Below are the code and all the weights of a small trained network. Each question names an input and a target symbol and asks about switching units off, where a switched-off unit gives its printed mean instead of its output.

import numpy as np


def w(rows, s, z=0):
    codes = np.array(rows[::2]) - 128.0
    scale = np.full(codes.shape[1], s)
    scale[-1] = z or s
    return codes * scale


def norm(h):
    return h / np.sqrt((h * h).mean(-1, keepdims=True) + 1e-5)


def f(y):
    return y / 2 * (1 + np.tanh(0.7978845608 * (y + 0.044715 * y**3)))


def softmax(a):
    e = np.exp(a - a.max(-1, keepdims=True))
    return e / e.sum(-1, keepdims=True)


def log_softmax(a):
    a = a - a.max(-1, keepdims=True)
    return a - np.log(np.exp(a).sum(-1, keepdims=True))


def net(x, mask):
    ids = ['αβδεηθλμξπσφω'.index(c) for c in x.split()]
    T = len(ids)
    res = E[ids] + P[:T]
    u = 0
    for l in range(2):
        q, k, v = (norm(res) @ M[l].T for M in (Q, K, V))
        z = softmax(np.where(np.tri(T) > 0, q @ k.T / 4**0.5, -1e9)) @ v
        res = res + np.where(mask[u], z, O[l][:, -1]) @ O[l][:, :-1]
        u += 1
        y = f(norm(res) @ A[l][:, :-1].T + A[l][:, -1])
        res = res + np.where(mask[u : u + 12], y, B[l][:, -1]) @ B[l][:, :-1]
        u += 12
    return log_softmax(norm(res)[-1] @ U[:, :-1].T + U[:, -1])


Q, K, V, O, A, B = {}, {}, {}, {}, {}, {}
E = w([
[120,130,115],'α',
[136,123,136],'β',
[117,132,119],'δ',
[129,127,137],'ε',
[138,122,134],'η',
[135,124,133],'θ',
[137,123,136],'λ',
[138,122,137],'μ',
[4,89,38],'ξ',
[121,129,113],'π',
[139,121,134],'σ',
[137,123,134],'φ',
[133,123,118],'ω',
],0.016)
P = w([
[135,95,131],'0',
[244,224,135],'1',
[142,147,130],'2',
[118,2,131],'3',
[130,125,139],'4',
[189,199,121],'5',
[134,131,127],'6',
[105,38,135],'7',
[126,135,144],'8',
[183,204,126],'9',
[147,112,59],'10',
],0.0052)
Q[0] = w([
[144,110,153],'0.h0',
[79,115,139],'0.h0',
[109,53,105],'0.h0',
[49,2,163],'0.h0',
],0.013)
K[0] = w([
[103,140,113],'0.h0',
[172,144,115],'0.h0',
[163,213,142],'0.h0',
[202,254,98],'0.h0',
],0.014)
V[0] = w([
[156,109,131],'0.h0',
[113,131,215],'0.h0',
[5,196,95],'0.h0',
[66,153,224],'0.h0',
],0.013)
O[0] = w([
[117,121,153,157],'0.h0',
[106,41,129,106],'0.h0',
[146,94,5,12],'0.h0',
[103,4,87,61],'0.h0',
],0.014,0.011)
A[0] = w([
[134,126,114,89],'0.n0',
[131,125,112,108],'0.n1',
[154,166,111,179],'0.n2',
[118,128,128,123],'0.n3',
[141,121,148,122],'0.n4',
[140,123,110,90],'0.n5',
[122,138,131,152],'0.n6',
[141,125,116,73],'0.n7',
[115,140,156,159],'0.n8',
[137,121,125,82],'0.n9',
[4,153,97,4],'0.n10',
[142,114,133,102],'0.n11',
],0.022,0.004)
B[0] = w([
[127,92,169,109],'0.n0',
[136,103,171,109],'0.n1',
[216,58,69,198],'0.n2',
[125,138,127,127],'0.n3',
[133,140,88,161],'0.n4',
[123,95,186,109],'0.n5',
[141,138,112,160],'0.n6',
[113,92,173,108],'0.n7',
[157,174,104,254],'0.n8',
[111,124,142,110],'0.n9',
[39,80,3,119],'0.n10',
[104,129,120,116],'0.n11',
],0.022,0.0077)
Q[1] = w([
[249,217,105],'1.h0',
[162,228,130],'1.h0',
[209,128,135],'1.h0',
[133,226,117],'1.h0',
],0.012)
K[1] = w([
[9,52,30],'1.h0',
[114,146,157],'1.h0',
[79,93,34],'1.h0',
[115,139,182],'1.h0',
],0.013)
V[1] = w([
[254,100,208],'1.h0',
[37,111,50],'1.h0',
[101,101,94],'1.h0',
[127,141,56],'1.h0',
],0.009)
O[1] = w([
[197,12,106,225],'1.h0',
[85,211,172,1],'1.h0',
[117,156,158,58],'1.h0',
[77,127,170,110],'1.h0',
],0.012,0.0061)
A[1] = w([
[127,128,125,62],'1.n0',
[140,3,163,57],'1.n1',
[78,130,188,53],'1.n2',
[108,122,112,3],'1.n3',
[188,18,107,132],'1.n4',
[149,102,134,157],'1.n5',
[96,117,97,34],'1.n6',
[141,129,127,149],'1.n7',
[162,139,239,45],'1.n8',
[81,108,70,62],'1.n9',
[185,211,81,192],'1.n10',
[139,136,125,126],'1.n11',
],0.012,0.0016)
B[1] = w([
[131,131,132,122],'1.n0',
[48,206,138,128],'1.n1',
[82,209,133,120],'1.n2',
[155,116,132,113],'1.n3',
[61,137,128,191],'1.n4',
[116,120,137,147],'1.n5',
[163,99,129,114],'1.n6',
[122,122,132,143],'1.n7',
[125,2,104,188],'1.n8',
[178,67,128,119],'1.n9',
[65,154,164,254],'1.n10',
[122,126,131,140],'1.n11',
],0.024,0.0096)
U = w([
[135,112,151,126],'α',
[239,175,189,84],'β',
[116,107,138,121],'δ',
[120,124,156,246],'ε',
[121,109,140,94],'η',
[187,174,69,150],'θ',
[137,109,154,213],'λ',
[152,164,66,168],'μ',
[86,107,30,182],'ξ',
[113,113,142,83],'π',
[4,107,131,72],'σ',
[104,146,123,2],'φ',
[126,121,144,98],'ω',
],0.015,0.003)

Each question gives the input, a string of symbols that net reads in full, and the target symbol t.
The units are the heads (4 rows each of Q, K, V and O) and the neurons (one row each of A and B). Each row of codes is followed by its name. A weight is (code - 128) times the scale printed after its matrix; where a second scale follows, it is the last column's (O, A, B and U).
mask holds one flag per unit, layer by layer, with each layer's heads first. A switched-off unit (its flag False) gives its mean, the last column of its rows in O or B, instead of its output. The means were averaged over made-up inputs and are rounded, as every weight is.
A unit's drop is (log p(t) with every unit on - log p(t) with that unit switched off) / (log p(t) with every unit on - log p(t) with every unit switched off).
The circuit of an input: a set's keep is (log p(t) with only the set's units on - log p(t) with every unit switched off) / (log p(t) with every unit on - log p(t) with every unit switched off). Starting from the 12 units with the biggest drops (on a tie, the unit counted first), units are removed one at a time, each time the one whose removal leaves the highest keep (on an exact tie, the one counted first), for as long as the keep stays at least 0.8.
circuit, biggest first: the units of the circuit, biggest drop first
k most important neurons: the k neurons with the biggest drops, biggest first
top k neurons in layer l: the k neurons of layer l with the biggest drops, biggest first
drop when u is switched off: that unit's drop, to one decimal
input α η σ α δ σ η, target ξ: circuit, biggest first -> 0.h0
input ω ω δ δ π ω α, target θ: 2 most important neurons -> 1.n8, 0.n2
input ε α λ, target σ: circuit, biggest first -> 0.h0, 1.n1
input λ ω ω ω η α σ π σ σ, target θ: top 2 neurons in layer 1 -> 1.n8, 1.n4
input α ω θ λ π λ δ σ φ, target ξ: 2 most important neurons -> 1.n4, 0.n2
input θ σ φ π λ θ, target θ: 3 most important neurons -> 1.n8, 0.n2, 1.n4
input η ε β ε ω σ, target σ: circuit, biggest first -> 0.h0, 1.n4
input δ π ω, target ξ: top 2 neurons in layer 1 -> 1.n4, 1.n1
input α λ σ π ω η, target θ: 2 most important neurons -> 0.n2, 1.n8
input φ ω δ ω, target β: top 2 neurons in layer 0 -> 0.n10, 0.n2
input θ φ ε λ ε ω φ ω σ ω δ, target σ: 2 most important neurons -> 1.n4, 0.n10
input μ ε σ μ, target σ: top 2 neurons in layer 1 -> 1.n4, 1.n1
input δ ε ε, target ξ: top 2 neurons in layer 0 -> 0.n2, 0.n8
input λ ε ε ε β ω α ε, target β: 3 most important neurons -> 0.n2, 0.n10, 1.n1
input φ π θ ε ξ, target ξ: circuit, biggest first -> 0.n10
input ε θ π σ ω λ ω δ π σ, target ξ: top 2 neurons in layer 1 -> 1.n4, 1.n10
input μ π ω λ, target θ: drop when 1.n8 is switched off -> 0.1
input ω ω ω δ, target β: drop when 0.h0 is switched off -> 0.7
input ω φ ε π ω ω σ ω, target β: drop when 0.h0 is switched off -> 0.9
input ε ε θ, target σ: most important neuron -> 1.n1
